In the rows, 128 means zero.
Each row has two labels, one from each of two sets.
[130 128 168 103 115  76 132  97 124 141 151 142 160 140 142 136] | Z, T
[140 130 168 115 128  86 137 103 124 143 153 127 147 120 132 116] | Z, E
[151 144 166 110 117  80 140 125 134 142 168 145 154 124 149 137] | Z, E
[135 143 174 126 129  77 143  94 115 135 145 113 147 104 144 116] | Z, S
[141 154 161  95 112  83 143 132 105 127 143 153 158  99 136 125] | X, T
[136 134 120 121 115  93 140 126 122 141 129 127 139 127 136 130] | Z, S
[154 152 151 102 115 115 135 107 124 138 151 137 140 130 123 133] | X, T
[130 156 163  97 147 102 139 122 115 144 151 106 142 132 138 127] | X, C
[141 132 165 110 125  67 139 114 123 135 141 128 138 146 133 115] | Z, S
[132 142 150 126 127  79 140 124 121 143 129 122 146 131 130 125] | Z, T
[138 149 155 123 135 109 144 133 119 118 133 115 146 105 136 131] | Z, S
[135 140 159 106 130  71 155 107 118 129 156 107 136 133 123 129] | Z, C
[162 138 170 134 127  72 128 121 118 138 122 148 150 126 106 112] | B, T
[129 137 151 113 134  99 136 119 104 144 149 136 147 129 128 118] | X, C
[143 153 190 103 144  77  99 124 120 156 161 141 190 117 132 106] | Z, E
[141 136 156 129 118  85 133 114 127 123 128 134 149 145 123 101] | B, S
[138 143 170 122  85  96 141 116 108 146 145 151 144 136 140 125] | X, E
[158 168 190 127 106  80 150  90 119 165 160 126 161 114 144 123] | X, T
[147 145 144 141 135  79 144 134 128 163 129 149 159 119 122   4] | B, S
[141 150 171 116  92  65 152 133 115 154 156 104 160 125 142 114] | Z, S
[160 145 175 130 117  73 144 107 132 147 140 141 169 127 117 118] | B, T
[138 131 151 120 129  84 148 118 104 149 139 110 161 123 138 111] | Z, S
[117 143 156 119 118  80 133 122 139 144 149 118 156 126 132 103] | Z, S
[126 148 138  93 106 106 119 133 116 144 136 129 142 126 179 137] | X, S
[136 164 165 121 126 101 138 107 101 141 182 144 142 156 136 126] | X, E
[130 133 157 107 122  98 145 158 142 115 145 138 130 131 152 113] | X, E
[137 147 157 121 140  86 131 125 124 143 136 109 133 130 140 114] | Z, S
[117 170 170 111 119  86 170 129 113 162 124 120 134 135 130 123] | X, S
[149 172 180 117 127  71 144 109 128 131 164 154 181 125 117 131] | B, E
[156 148 159 107 108  73 132 152 127 128 155 112 153 134 129 119] | Z, T
[145 138 153 119 110  93 151 123 140 126 156 134 149 126 133 126] | Z, C
[109 166 157  90 117 103 135 152 125 140 165 158 135 128 139 125] | X, C
[132 128 145 130 123 102 118 132 127 134 105 114 120 126 148 140] | Z, S
[131 133 168 113 132  81 121 127 106 134 146 118 136 117 142 119] | Z, S
[147 131 134 119 107  90 140 135 129 133 144 158 153 124 146 125] | X, E
[161 159 181 107 123  77 138  97 112 137 157  95 183 129 126 101] | B, T

Each row has two labels, one from each of two sets.
[129 132 118 128 129 137 136 148 112 121 121 126 136 120 124 119] | J720, J519
[130 124 127 128 128 126 135 147 119 125 121 122 120 126 112 133] | J720, J216
[133 134 121 124 132 128 161 140 119 123 124 126 125 122 131 123] | J720, J519
[129 131 130 121 127 130 134 140 109 127 112 126 119 121 121 119] | J720, J519
[141 113 102 149 136 121 126 166 126 119 135 126 150 110 126 127] | J720, J223
[121 121 136 122 122 133 126 123 125 128 128 130 109 142 116 132] | J720, J216
[135 122 133 129 131 114 133 121 142 130 136 123 115 124 123 134] | J72, J223
[128 130 126 134 133 114 124 128 140 128 139 122 127 123 130 137] | J72, J223
[127 114 124 126 127 132 130 133 124 111 126 130 122 136 121 131] | J720, J216
[135 124 127 124 132 124 136 143 124 120 126 121 115 124 117 131] | J720, J216
[134 131 133 122 131 121 145 140 113 121 110 120  99 114 105 126] | J910, J223
[133 142 135 130 131 108 132 121 144 128 133 121 117 113 133 141] | J72, J216
[134 115 119 133 130 118 131 149 124 119 125 117 122 114 119 129] | J720, J216
[128 122 126 122 127 143 131 140 120 122 126 126 117 131 123 128] | J720, J216
[128 136 125 121 128 137 138 142 112 123 117 127 120 125 128 121] | J720, J519
[131 137 140 129 135 107 129 114 135 133 131 124 115 112 126 134] | J72, J223
[132 141 130 119 120 126 137 137 120 123 125 127 114 125 125 129] | J720, J519
[136 140 138 120 129 117 131 120 138 133 133 129 112 125 128 152] | J72, J216
[135 120 125 123 133 130 128 141 124 123 123 125 118 129 116 131] | J910, J216
[130 127 128 126 127 129 132 135 123 124 139 128 114 133 122 133] | J720, J223
[128 116 120 127 126 136 134 141 119 128 119 125 120 127 118 126] | J720, J216
[132 130 138 117 121 124 130 124 123 123 124 125 104 134 120 132] | J720, J216
[137 143 131 115 129 120 148 127 115 120 109 123 103 117 116 125] | J720, J145
[127 116 116 132 132 129 129 148 124 118 130 125 126 127 117 132] | J720, J216
[137 117 118 141 131 120 132 157 121 117 122 125 129 111 120 127] | J720, J216
[137 144 127 121 126 127 140 147 111 124 110 124 119 111 123 117] | J720, J519
[136 147 134 119 128 125 143 138 110 124 110 123 112 117 120 125] | J720, J519
[130 111 124 123 128 131 140 142 123 120 121 124 116 130 115 133] | J910, J216
[136 128 126 123 128 126 137 147 116 124 118 123 116 119 114 125] | J720, J216
[129 101 120 122 126 133 133 141 121 122 123 122 119 132 116 130] | J910, J223
[131 117 126 122 126 129 133 138 122 124 126 127 116 122 119 133] | J720, J223
[134 144 138 118 130 112 141 118 130 132 125 129 110 124 127 131] | J72, J519
[137 134 135 123 134 110 140 124 135 124 131 121 103 119 118 135] | J72, J216
[120 116 123 124 122 141 124 137 123 126 120 130 124 129 118 126] | J720, J216
[126 141 131 121 124 132 139 136 109 126 109 125 124 120 125 118] | J720, J519
[135 124 124 128 129 120 134 136 125 125 123 122 116 122 116 135] | J720, J223
[128 112 125 122 129 133 131 133 119 124 123 127 113 137 121 129] | J720, J223
[132 120 123 124 123 134 133 141 122 121 125 128 122 130 122 131] | J720, J223
[135 111 127 125 125 129 134 131 120 122 124 129 117 130 120 131] | J720, J216
[137 105 107 140 137 118 132 162 122 119 125 118 137 103 117 126] | J720, J216
[132 128 131 113 130 131 141 133 118 127 113 127 111 125 120 124] | J910, J519
[129 147 143 119 124 123 138 108 126 132 121 129 111 125 132 125] | J72, J519
[135 121 127 124 128 121 138 137 120 121 118 120 111 122 114 133] | J720, J223
[135 140 131 132 133 114 121 125 137 122 133 127 134 112 132 129] | J72, J519
[131 140 132 113 125 135 144 131 107 129 102 127 115 128 122 118] | J720, J519
[136 146 134 131 133 114 128 123 145 130 143 122 123 121 131 140] | J72, J216
[124 113 123 126 125 139 126 134 111 119 124 131 123 139 118 133] | J910, J216
[129 115 123 131 128 125 139 144 126 120 125 125 126 115 116 129] | J720, J216
[140 154 131 131 132 104 138 128 133 127 125 121 119  98 125 128] | J72, J519
[136 121 125 125 131 124 140 150 124 120 120 125 108 120 116 128] | J720, J216
[134 131 127 122 127 125 143 144 113 115 113 123 116 113 117 123] | J720, J519
[127 153 148 118 125 124 132 101 147 136 130 131 113 136 136 132] | J72, J519

Each row has two labels, one from each of two sets.
[126 136 132 119 128 142 108 114 116 147 119 126 104 122 128 123] | J322, J227
[130 127 126 115 119 126 110 135 116 159 121 124 105 115 128 111] | J322, J494
[136 126 126 107 121 126 133 140 105 135 127 108  85 120 127  87] | J450, J604
[136 130 124 105 118 124 102 130 114 167 125 107  99 120 131  99] | J322, J604
[136 128 123 116 124 129 130 136 116 131 120 112 101 121 137  88] | J450, J494
[129 143 121 129 116 122 117 131 111 140 119 126  95 107 130 115] | J322, J227
[144 132 124 112 119 121 103 137 106 156 131 107  89 123 126 100] | J322, J153
[138 131 126 117 122 126 126 138 123 166 132 121 111 130 121 106] | J322, J571
[137 126 126 120 132 127 117 136 109 134 123 104 100 124 126  98] | J450, J604
[129 134 131 116 112 124 122 163 130 144 122 149  95 125 131 116] | J322, J227
[109 121 127 112 115 128 114 145 117 161 133 128 108 122 129 111] | J322, J494
[133 130 128 117 121 124 106 139 117 162 127 130 110 125 127 120] | J322, J227
[142 127 128 116 121 124 123 140 110 144 127 105  91 124 132  90] | J450, J604
[138 129 125 118 120 127 121 132 115 135 113 109 104 121 135  94] | J450, J571
[137 133 126 117 120 121 119 131 115 144 116 116  89 116 128  99] | J322, J494
[146 133 131 119 120 124 111 131 108 140 125 118  83 123 121 113] | J322, J227
[139 128 129 111 124 124 119 115 108 142 120  99  84 132 145  72] | J450, J571
[125 120 129 120 126 125 125 134 123 135 120 126 132 117 125 122] | J322, J571
[134 126 132 115 125 127 110 130 118 149 118 124 113 132 130 116] | J322, J571
[139 131 128 113 122 132 121 142 118 155 128 123 103 122 141 102] | J322, J494
[134 135 127 120 121 126 112 132 116 152 123 113  93 126 122 109] | J322, J604
[135 135 124 117 126 127 122 132 117 140 121 120 124 122 134 101] | J450, J571
[138 139 127 131 118 128 111 137 121 162 130 118  96 129 130 112] | J322, J227
[135 128 123 109 114 124 116 133 111 148 123 117 105 113 129 106] | J322, J494
[128 125 128 115 121 124 124 138 119 150 129 133 111 121 131 113] | J322, J571
[136 126 126 117 120 123 118 139 127 152 132 121 113 120 128 115] | J322, J494
[127 136 124 126 119 129 112 134 118 149 132 126 100 131 127 117] | J322, J227
[133 122 125 116 116 118 118 141 104 147 126 126 106 117 134 102] | J322, J604
[135 130 123 114 119 129 105 126 119 161 124 117 103 117 129  99] | J322, J571
[137 127 124 112 120 127 115 137 120 155 119  96  95 121 132  81] | J450, J494
[139 133 129 116 119 127 115 143 126 163 136 137 105 130 125 120] | J322, J153
[138 135 128 106 112 120 117 133 108 147 127  95  82 121 137  75] | J450, J494
[135 126 134 117 122 125 113 133 111 157 124 112  98 112 130 106] | J322, J571
[137 132 124 109 120 128 115 133 112 143 122 109  87 120 131  85] | J450, J571
[134 133 125 123 117 129 124 127 120 135 125 107  81 128 138  95] | J450, J494
[132 128 127 112 120 124 109 144 117 153 132 120  91 121 133 111] | J322, J227
[129 133 129 118 120 128 115 131 117 151 130 139 117 126 126 131] | J322, J227
[138 132 124 114 116 118 104 131 114 160 126 115 103 119 135 102] | J322, J494
[132 129 131 115 123 121 121 133 114 139 125 123 100 125 131 105] | J450, J604
[139 142 128 110 122 121 110 136 127 172 135 122 102 122 129 108] | J322, J604
[136 141 124 108 124 124 113 124 109 148 115 104  83 124 134  71] | J450, J227

Each row has two labels, one from each of two sets.
[111 116 135 115 134 128 131 135  95  88 159 109 116 127 139 144] | F, (20)
[135 139 115 127 133 138 126 116 149 136 131 127 113 141 127 168] | F, (19)
[122 133 136 123 133 123  98 138 137  85 144 144  83 100 126 151] | D, (19)
[122 144  99 123 128 144 119 102 121 102 139 141  99 108 134 188] | D, (20)
[121 156 134 169 126 150 110 108 160 135 124 144  88 108 124 205] | D, (19)
[127 134 114 121 136 142 124 120 124 136 131 142 115 120 124 163] | M, (19)
[101 109 109 128 128 138 157 123  98 109 131 126 141 138 127 140] | F, (20)
[117 134 134 122 127 140 130 126 115  97 137 133 100 127 143 146] | D, (19)
[113 164  92 141 129 188 102  91 164 117 110 133 110 108 138 218] | M, (16)
[118 136 122 119 134 145 125 179 112  87 153 123 114 116 148 156] | D, (20)
[124 136 132 129 123 148 125 125 134  87 137 144  82 108 127 172] | F, (19)
[137 141 122 121 218 150 128 128 119 116 138 146 103 119 133 189] | Q, (19)
[117 133 144 119 138 133 135 134 133 101 138 126  99 129 124 131] | F, (19)
[105 117 123 127 118 136 142 130 128  90 122 137 128 144 124 144] | D, (19)
[126 116 161 108 133 116 124 144 130  93 142 134  96 135 128 122] | D, (19)
[ 92 131 130 113 138 155 144 115  94  74 143 120 105 118 130 173] | D, (16)
[127 132 131  95 136 134 122 133 121  96 141 134 101 118 132 155] | Q, (26)
[128 127 146 123 141 108 136 149 100  83 189 138  73 114 138 154] | M, (19)
[120 132  92 126 120 144 149 125 117  76 142 124  88 118 104 172] | F, (19)
[118 129 141 133 119 148 123 132 146 102 146 128  80 126 137 151] | Q, (19)
[127 121 137 130 132 129 123 139 129 116 138 121 124 135 127 110] | F, (17)
[136 154 124 126 125 158 106 105 139  95 133 123  75  94 127 203] | M, (17)
[121 124 125 115 124 157 126 109 120  89 140 111  98 105 118 189] | F, (20)
[111 134 121 126 121 134 134 113 124 113 120 127 110 126 130 173] | F, (16)
[119 138 116 130 125 132 143  94 140 133 115 131 139 123 131 159] | F, (20)
[124 146 115 120 131 160 134 120  97  74 150 136  88  98 135  38] | M, (16)
[123 131 124 135 123 125 120 125 152 122 129 128 122 131 128 126] | M, (19)
[126 141 128 134 129 139 136 126 161 138 123 156 119 121 128 138] | F, (19)
[129 133 129 133 129 134 138 139 120 100 147 133 104 128 130 142] | F, (19)
